Here is a tiny trained network, its code and every weight. The questions are about switching its units off for an input and a class, where a switched-off unit gives its printed mean instead of its output.

import numpy as np


def w(rows, s, z=0):
    codes = np.array(rows[::2]) - 128.0
    scale = np.full(codes.shape[1], s)
    scale[-1] = z or s
    return codes * scale


def f(y):
    return np.maximum(y, 0)


def log_softmax(a):
    a = a - a.max(-1, keepdims=True)
    return a - np.log(np.exp(a).sum(-1, keepdims=True))


def net(x, mask):
    res = np.array(x, float).reshape(1, 5) / 4 @ E
    y = f(res @ A[0][:, :-1].T + A[0][:, -1])
    res = res + np.where(mask, y, B[0][:, -1]) @ B[0][:, :-1]
    return log_softmax(res[-1] @ U[:, :-1].T + U[:, -1])


A, B = {}, {}
E = w([
[80,164,129,86,87,162,79,185,132,52],'x0',
[119,168,179,164,87,107,87,197,133,170],'x1',
[244,101,186,73,148,171,98,133,116,122],'x2',
[117,178,174,138,29,129,179,117,91,136],'x3',
[102,50,126,134,142,66,108,175,37,83],'x4',
],0.011)
A[0] = w([
[31,180,101,152,43,124,108,138,139,27,206],'N0',
[223,158,192,64,117,89,30,177,167,73,178],'N1',
[164,171,153,51,140,164,53,212,115,125,205],'N2',
[121,81,129,100,126,104,53,181,136,88,166],'N3',
[137,133,166,99,85,90,87,141,149,90,178],'N4',
[170,134,161,133,70,107,176,148,75,144,253],'N5',
[187,147,171,100,117,137,121,120,180,124,141],'N6',
[158,60,26,74,170,174,96,65,104,128,201],'N7',
[149,118,155,112,186,175,178,80,150,197,197],'N8',
[27,157,112,113,49,151,166,98,164,101,188],'N9',
[154,177,126,238,110,57,191,86,97,235,228],'N10',
[152,80,93,41,247,139,127,92,169,81,161],'N11',
[98,103,147,117,141,149,2,206,70,85,140],'N12',
],0.0073,0.0032)
B[0] = w([
[98,90,59,70,53,97,121,200,185,116,254],'N0',
[110,161,181,129,188,138,125,191,89,142,247],'N1',
[81,216,254,139,91,158,124,198,132,141,240],'N2',
[185,144,190,174,114,114,129,167,164,42,205],'N3',
[121,165,109,141,74,216,209,140,90,150,184],'N4',
[116,98,146,145,92,131,165,103,98,161,205],'N5',
[104,168,112,77,131,152,120,124,72,175,188],'N6',
[152,75,166,107,176,171,71,57,182,75,219],'N7',
[155,84,115,101,162,156,101,120,88,177,207],'N8',
[61,108,50,80,89,96,57,169,131,136,227],'N9',
[130,60,90,164,140,71,75,110,99,205,252],'N10',
[165,153,140,61,147,130,112,87,182,70,233],'N11',
[151,130,198,250,42,103,140,167,177,74,238],'N12',
],0.009,0.0098)
U = w([
[107,159,48,76,83,74,107,144,155,115,203],'0',
[157,89,94,203,174,2,116,58,108,217,243],'1',
[174,104,103,31,203,182,126,13,122,101,136],'2',
[198,161,134,139,171,73,72,108,186,51,88],'3',
[139,230,141,87,149,192,136,133,71,180,46],'4',
[190,141,156,248,100,91,169,182,130,82,8],'5',
],0.0087,0.0016)

Each question gives the input, the list of numbers given to net, and the class t.
The units are the neurons (one row each of A and B). Each row of codes is followed by its name. A weight is (code - 128) times the scale printed after its matrix; where a second scale follows, it is the last column's (A, B and U).
mask holds one flag per neuron, in row order. A switched-off neuron (its flag False) gives its mean, the last column of its row in B, instead of its output. The means were averaged over made-up inputs and are rounded, as every weight is.
A unit's drop is (log p(t) with every unit on - log p(t) with that unit switched off) / (log p(t) with every unit on - log p(t) with every unit switched off).
The circuit of an input: a set's keep is (log p(t) with only the set's units on - log p(t) with every unit switched off) / (log p(t) with every unit on - log p(t) with every unit switched off). Starting from the 12 units with the biggest drops (on a tie, the unit counted first), units are removed one at a time, each time the one whose removal leaves the highest keep (on an exact tie, the one counted first), for as long as the keep stays at least 0.8.
units of the circuit, in order: the units of the circuit, biggest drop first
k most important neurons: the k neurons with the biggest drops, biggest first
drop when u is switched off: that unit's drop, to one decimal
input [6,-4,5,-2,-7], class 4: 2 most important neurons => [N2 N1]
input [-8,-1,0,4,-8], class 1: most important neuron => [N10]
input [3,-6,1,2,2], class 2: units of the circuit, in order => [N12 N7]
input [3,-6,0,2,2], class 2: units of the circuit, in order => [N12 N2]
input [3,0,6,-5,7], class 5: 2 most important neurons => [N12 N2]
input [-2,2,-7,8,6], class 0: 3 most important neurons => [N0 N9 N8]
input [-2,2,-2,-5,2], class 3: 2 most important neurons => [N10 N5]
input [4,1,-5,-7,6], class 5: drop when N12 is switched off => 0.6
input [3,2,-1,-6,1], class 5: drop when N12 is switched off => 0.4
input [-7,7,7,3,2], class 1: drop when N10 is switched off => 0.8
input [6,-8,7,4,-1], class 4: drop when N10 is switched off => 0.2
